Look-ups in named tables: a row name and a column name give one cell, copied from the table.

surofe =
cols = gedevud, ninut, donubit, kug, zod, bokar, gadugo, maba, bug, fupopo
sumeg: [4.027, 1.298, 1.427, -4.479, 3.315, 1.957, 2.362, -5.798, 2.909, -4.273]
mur: [-1.914, 2.803, 2.473, -0.846, 4.202, -2.495, 3.301, -0.011, 3.937, -1.231]
dop: [-2.285, 3.007, 1.996, -0.393, 2.388, -2.550, 3.572, 0.664, 3.901, -0.845]
kofasu: [3.040, 3.500, 2.092, -4.121, 2.476, 1.327, 3.394, -5.263, 3.546, -4.395]
mutip: [1.304, 2.521, 2.463, -3.139, 4.806, -0.268, 3.097, -3.280, 3.910, -3.167]
kazov: [-4.783, 1.997, 2.424, 1.382, 5.205, -4.431, 3.085, 3.130, 4.050, 0.747]
forefa: [-6.855, 2.354, 3.080, 2.516, 6.469, -6.146, 3.181, 5.078, 4.332, 1.769]
voripu: [-3.913, 3.614, 2.008, 0.832, 1.722, -3.538, 3.978, 2.217, 4.063, 0.029]
buba: [0.374, 3.566, 1.394, -2.008, 0.033, -0.354, 3.864, -2.042, 3.644, -2.441]
fanar: [-2.657, 1.562, 2.180, -0.146, 4.989, -3.043, 2.816, 1.006, 3.796, -0.414]
kefekos: [-1.257, 4.235, 1.570, -0.883, -0.621, -1.444, 4.095, -0.388, 3.613, -1.572]
tibib: [-2.518, 3.390, 2.161, -0.213, 2.514, -2.642, 3.650, 0.607, 3.868, -0.892]
zibap: [7.588, 2.920, 1.479, -7.155, 1.350, 4.574, 2.994, -9.624, 2.974, -6.837]
nis: [4.825, 2.181, 1.882, -5.411, 3.543, 2.348, 2.849, -6.687, 3.458, -5.084]

zod of nis = 3.543
bokar of zibap = 4.574
fupopo of dop = -0.845
maba of kazov = 3.130
fupopo of zibap = -6.837
fupopo of kefekos = -1.572
bug of mur = 3.937
donubit of sumeg = 1.427
Row with the largest donubit: forefa

Table bok
         bosim  degake   bof  dulo
govuf     59.4    60.5  62.1  37.5
pur       59.0    62.6  61.4  62.8
lek       62.2    61.7  58.1  93.0
digilub   58.9    60.4  60.2  63.3
rebot     62.0    60.6  58.5  79.1
gir       59.3    61.6  61.2  62.4
nev       58.6    57.7  62.6  20.1
kub       58.5    58.6  59.7  62.4

What is the bof of pur in bok? 61.4
What is the dulo of pur in bok? 62.8
What is the degake of nev in bok? 57.7
What is the dulo of nev in bok? 20.1
What is the bosim of pur in bok? 59.0
What is the bosim of digilub in bok? 58.9
What is the bof of lek in bok? 58.1
What is the bof of digilub in bok? 60.2
What is the dulo of lek in bok? 93.0
What is the dulo of digilub in bok? 63.3
What is the degake of rebot in bok? 60.6
What is the dulo of govuf in bok? 37.5

gok =
,vub,vudukal,vum,nafot,nakale,vudak,vuzozu,nifume,suf
libup,53127,48088,48826,38727,35321,59723,53491,26008,49209
potopom,38868,48256,57642,38767,41617,49499,31903,55662,47935
pab,52150,44399,47557,50211,54378,46982,48202,31208,49624
pamode,45943,77554,57234,43631,47275,45598,53288,51207,56226
tis,48963,49877,50446,55676,59401,42179,41648,52922,44145
tobi,49504,36056,47634,70882,33966,19633,44311,69975,47012
kez,52931,41100,50767,64868,55119,47225,52078,62654,52693
tomozo,47475,47746,46473,41752,56546,36400,43277,44005,46824
sepif,51708,50425,51199,42407,54247,52157,57391,34798,43571
pufe,48380,43027,51007,49164,40764,42597,40270,75867,43528

What is the vub of potopom in gok?
38868
What is the vudak of libup in gok?
59723
What is the vuzozu of pamode in gok?
53288
What is the suf of tis in gok?
44145
What is the nifume of tis in gok?
52922
What is the vuzozu of pab in gok?
48202
What is the nakale of pamode in gok?
47275
What is the vudak of tobi in gok?
19633
What is the vuzozu of potopom in gok?
31903
What is the nakale of sepif in gok?
54247
What is the nifume of tomozo in gok?
44005
What is the nafot of pab in gok?
50211
What is the vudukal of pamode in gok?
77554
What is the nifume of pufe in gok?
75867
What is the suf of tomozo in gok?
46824
What is the vuzozu of libup in gok?
53491
What is the vum of tobi in gok?
47634
What is the vudukal of kez in gok?
41100
Which row has the largest nifume? pufe

